Below is a small trained network, with its code and all its weights. Each question gives an input and a class and asks what happens when units are switched off, that is, made to give their printed mean instead of their output.

import numpy as np


def w(rows, s, z=0):
    codes = np.array(rows[::2]) - 128.0
    scale = np.full(codes.shape[1], s)
    scale[-1] = z or s
    return codes * scale


def norm(h):
    return h / np.sqrt((h * h).mean(-1, keepdims=True) + 1e-5)


def f(y):
    return y / 2 * (1 + np.tanh(0.7978845608 * (y + 0.044715 * y**3)))


def log_softmax(a):
    a = a - a.max(-1, keepdims=True)
    return a - np.log(np.exp(a).sum(-1, keepdims=True))


def net(x, mask):
    res = np.array(x, float).reshape(1, 7) / 4 @ E
    u = 0
    for l in range(3):
        y = f(norm(res) @ A[l][:, :-1].T + A[l][:, -1])
        res = res + np.where(mask[u : u + 11], y, B[l][:, -1]) @ B[l][:, :-1]
        u += 11
    return log_softmax(norm(res)[-1] @ U[:, :-1].T + U[:, -1])


A, B = {}, {}
E = w([
[123,101,135,101,132,109],'x0',
[145,128,191,76,5,176],'x1',
[124,115,131,117,130,120],'x2',
[68,198,199,129,127,33],'x3',
[122,13,180,254,83,101],'x4',
[134,165,118,165,121,151],'x5',
[135,128,138,123,134,132],'x6',
],0.0072)
A[0] = w([
[105,113,149,109,139,116,39],'0.n1',
[84,70,181,180,169,165,129],'0.n2',
[94,135,117,151,190,88,66],'0.n3',
[163,129,123,94,26,130,110],'0.n4',
[119,155,177,126,31,93,172],'0.n5',
[47,144,99,84,2,149,6],'0.n6',
[129,171,58,178,100,137,128],'0.n7',
[70,216,163,82,153,124,85],'0.n8',
[100,122,117,89,127,186,160],'0.n9',
[90,35,66,174,112,132,160],'0.n10',
[147,147,139,138,121,85,41],'0.n11',
],0.009,0.0023)
B[0] = w([
[129,195,170,174,146,168,116],'0.n1',
[186,149,70,174,122,116,189],'0.n2',
[104,154,176,114,204,152,184],'0.n3',
[191,163,205,150,255,186,205],'0.n4',
[146,169,191,193,166,178,233],'0.n5',
[139,106,164,74,136,141,195],'0.n6',
[153,125,146,89,159,120,157],'0.n7',
[65,126,38,111,77,116,252],'0.n8',
[160,107,95,110,135,150,177],'0.n9',
[169,113,140,136,149,158,227],'0.n10',
[65,175,122,137,68,107,121],'0.n11',
],0.0065,0.0043)
A[1] = w([
[68,151,123,181,176,97,119],'1.n1',
[169,109,156,188,147,153,106],'1.n2',
[103,73,123,217,106,152,122],'1.n3',
[124,64,176,202,77,104,104],'1.n4',
[36,188,212,177,79,3,3],'1.n5',
[137,170,193,105,2,91,131],'1.n6',
[154,84,176,195,140,88,146],'1.n7',
[166,165,122,124,102,146,129],'1.n8',
[116,205,98,101,147,170,110],'1.n9',
[101,142,17,167,159,99,131],'1.n10',
[165,123,228,227,153,77,133],'1.n11',
],0.0085,0.0044)
B[1] = w([
[174,106,134,180,184,138,182],'1.n1',
[110,69,107,92,102,89,194],'1.n2',
[98,193,125,41,124,29,180],'1.n3',
[153,143,97,150,80,120,183],'1.n4',
[1,165,101,128,153,147,197],'1.n5',
[162,78,159,161,217,203,169],'1.n6',
[132,195,123,196,96,104,207],'1.n7',
[136,46,163,121,118,137,147],'1.n8',
[118,83,154,76,63,25,207],'1.n9',
[192,100,231,95,123,143,217],'1.n10',
[139,138,123,80,82,94,254],'1.n11',
],0.0082,0.0051)
A[2] = w([
[101,122,140,223,92,94,94],'2.n1',
[64,100,180,118,135,74,87],'2.n2',
[129,148,94,152,213,64,129],'2.n3',
[182,36,60,145,126,182,82],'2.n4',
[159,143,189,131,100,255,237],'2.n5',
[96,125,187,116,195,161,110],'2.n6',
[122,104,105,182,240,92,114],'2.n7',
[67,176,131,129,109,118,252],'2.n8',
[105,160,149,33,114,129,91],'2.n9',
[42,184,198,167,142,115,139],'2.n10',
[126,184,73,42,191,159,140],'2.n11',
],0.0094,0.0029)
B[2] = w([
[94,104,114,81,72,95,175],'2.n1',
[153,192,87,89,119,182,168],'2.n2',
[143,35,211,138,107,194,199],'2.n3',
[45,254,72,60,169,168,217],'2.n4',
[96,94,133,171,173,94,255],'2.n5',
[124,151,101,145,125,142,183],'2.n6',
[128,136,185,146,93,160,189],'2.n7',
[176,99,81,150,105,173,204],'2.n8',
[145,121,111,180,88,109,223],'2.n9',
[165,117,52,43,201,162,228],'2.n10',
[124,115,148,221,63,56,254],'2.n11',
],0.0098,0.0053)
U = w([
[144,108,104,126,47,62,164],'0',
[75,151,64,83,189,180,213],'1',
[147,76,250,154,170,176,5],'2',
],0.019,0.0018)

Each question gives the input, the list of numbers given to net, and the class t.
The units are the neurons (one row each of A and B). Each row of codes is followed by its name. A weight is (code - 128) times the scale printed after its matrix; where a second scale follows, it is the last column's (A, B and U).
mask holds one flag per neuron, layer by layer. A switched-off neuron (its flag False) gives its mean, the last column of its row in B, instead of its output. The means were averaged over made-up inputs and are rounded, as every weight is.
A unit's drop is (log p(t) with every unit on - log p(t) with that unit switched off) / (log p(t) with every unit on - log p(t) with every unit switched off).
The circuit of an input: a set's keep is (log p(t) with only the set's units on - log p(t) with every unit switched off) / (log p(t) with every unit on - log p(t) with every unit switched off). Starting from the 12 units with the biggest drops (on a tie, the unit counted first), units are removed one at a time, each time the one whose removal leaves the highest keep (on an exact tie, the one counted first), for as long as the keep stays at least 0.8.
circuit, biggest first: the units of the circuit, biggest drop first
top k neurons: the k neurons with the biggest drops, biggest first
top k neurons in layer l: the k neurons of layer l with the biggest drops, biggest first
drop of u: that unit's drop, to one decimal
input [-7,-4,1,5,0,-7,8], class 1: circuit, biggest first -> 2.n10
input [-7,-5,2,5,3,1,7], class 1: top 3 neurons in layer 1 -> 1.n5, 1.n11, 1.n6
input [3,-3,-8,-1,2,-3,-8], class 2: top 2 neurons -> 0.n3, 1.n9
input [6,5,-7,-3,2,-8,-4], class 2: top 2 neurons -> 0.n4, 0.n8
input [-7,-7,-2,-6,-3,5,1], class 2: top 2 neurons in layer 2 -> 2.n7, 2.n10
input [5,-4,-7,3,1,4,7], class 2: top 3 neurons -> 1.n1, 2.n3, 2.n7
input [-2,-3,2,4,2,-3,-1], class 1: top 2 neurons -> 1.n5, 2.n10
input [-7,-7,2,1,-7,8,-3], class 0: top 2 neurons -> 2.n11, 1.n9
input [-1,-8,-3,-3,8,-4,8], class 0: top 2 neurons -> 1.n7, 0.n4
input [2,2,-3,7,-3,0,0], class 1: drop of 1.n3 -> 0.0
input [-2,8,1,-5,-1,2,-1], class 2: drop of 2.n10 -> 0.1
input [2,3,-1,7,4,-7,5], class 1: drop of 1.n5 -> 0.4
input [4,6,5,-8,0,-5,5], class 1: drop of 2.n4 -> 1.2
input [4,3,-3,-7,-1,-2,-6], class 1: circuit, biggest first -> 2.n4
input [6,5,-1,-7,-8,4,8], class 0: top 2 neurons in layer 2 -> 2.n11, 2.n10
